Here is a tiny trained network, its code and every weight. The questions are about switching its units off for an input and a class, where a switched-off unit gives its printed mean instead of its output.

import numpy as np


def w(rows, s, z=0):
    codes = np.array(rows[::2]) - 128.0
    scale = np.full(codes.shape[1], s)
    scale[-1] = z or s
    return codes * scale


def f(y):
    return y / 2 * (1 + np.tanh(0.7978845608 * (y + 0.044715 * y**3)))


def log_softmax(a):
    a = a - a.max(-1, keepdims=True)
    return a - np.log(np.exp(a).sum(-1, keepdims=True))


def net(x, mask):
    res = np.array(x, float).reshape(1, 7) / 4 @ E
    y = f(res @ A[0][:, :-1].T + A[0][:, -1])
    res = res + np.where(mask, y, B[0][:, -1]) @ B[0][:, :-1]
    return log_softmax(res[-1] @ U[:, :-1].T + U[:, -1])


A, B = {}, {}
E = w([
[164,132,255,191,225],'x0',
[218,119,251,45,77],'x1',
[147,144,115,116,151],'x2',
[185,203,87,104,90],'x3',
[207,200,103,44,199],'x4',
[116,78,103,49,161],'x5',
[164,16,143,74,167],'x6',
],0.0097)
A[0] = w([
[196,224,110,74,214,243],'neuron 0',
[158,79,200,157,147,161],'neuron 1',
[43,109,79,248,140,192],'neuron 2',
[95,108,110,67,114,153],'neuron 3',
[141,197,103,142,173,153],'neuron 4',
[121,124,152,179,50,209],'neuron 5',
[126,106,129,161,86,250],'neuron 6',
[142,61,210,163,189,174],'neuron 7',
[62,153,87,50,133,255],'neuron 8',
[123,92,105,96,74,206],'neuron 9',
],0.014,0.0046)
B[0] = w([
[204,28,167,202,57,236],'neuron 0',
[132,139,212,68,202,201],'neuron 1',
[22,193,42,224,203,254],'neuron 2',
[104,62,110,59,126,170],'neuron 3',
[110,112,126,215,84,173],'neuron 4',
[32,254,179,61,61,186],'neuron 5',
[38,194,149,71,142,173],'neuron 6',
[83,106,233,107,237,226],'neuron 7',
[140,69,67,123,126,196],'neuron 8',
[117,140,83,6,128,180],'neuron 9',
],0.0091,0.019)
U = w([
[151,57,58,46,83,144],'0',
[104,217,151,95,3,3],'1',
[64,156,44,217,152,125],'2',
[198,89,153,207,17,227],'3',
[136,87,211,118,211,142],'4',
],0.011,0.0015)

Each question gives the input, the list of numbers given to net, and the class t.
The units are the neurons (one row each of A and B). Each row of codes is followed by its name. A weight is (code - 128) times the scale printed after its matrix; where a second scale follows, it is the last column's (A, B and U).
mask holds one flag per neuron, in row order. A switched-off neuron (its flag False) gives its mean, the last column of its row in B, instead of its output. The means were averaged over made-up inputs and are rounded, as every weight is.
A unit's drop is (log p(t) with every unit on - log p(t) with that unit switched off) / (log p(t) with every unit on - log p(t) with every unit switched off).
The circuit of an input: a set's keep is (log p(t) with only the set's units on - log p(t) with every unit switched off) / (log p(t) with every unit on - log p(t) with every unit switched off). Starting from all 10 units, units are removed one at a time, each time the one whose removal leaves the highest keep (on an exact tie, the one counted first), for as long as the keep stays at least 0.8.
circuit, biggest first: the units of the circuit, biggest drop first
k most important neurons: the k neurons with the biggest drops, biggest first
drop when u is switched off: that unit's drop, to one decimal
input [-2,1,-5,6,-7,5,3], class 1: circuit, biggest first	neuron 5
input [-6,1,-4,-5,-5,-1,4], class 1: 2 most important neurons	neuron 5; neuron 9
input [0,-3,1,-5,-5,8,3], class 2: 2 most important neurons	neuron 2; neuron 0
input [-2,8,-5,7,-7,6,8], class 0: 2 most important neurons	neuron 9; neuron 3
input [-4,1,-8,-3,2,-3,0], class 1: 2 most important neurons	neuron 2; neuron 0
input [0,2,3,-3,-8,-5,2], class 1: 2 most important neurons	neuron 5; neuron 6
input [-5,4,8,-6,6,3,-6], class 3: drop when neuron 0 is switched off	0.6
input [-4,3,-4,-3,-4,-1,2], class 1: drop when neuron 5 is switched off	0.1
input [-1,1,-5,4,3,-1,8], class 0: drop when neuron 7 is switched off	0.2
input [-3,-2,6,-3,5,-3,-6], class 3: drop when neuron 0 is switched off	0.3
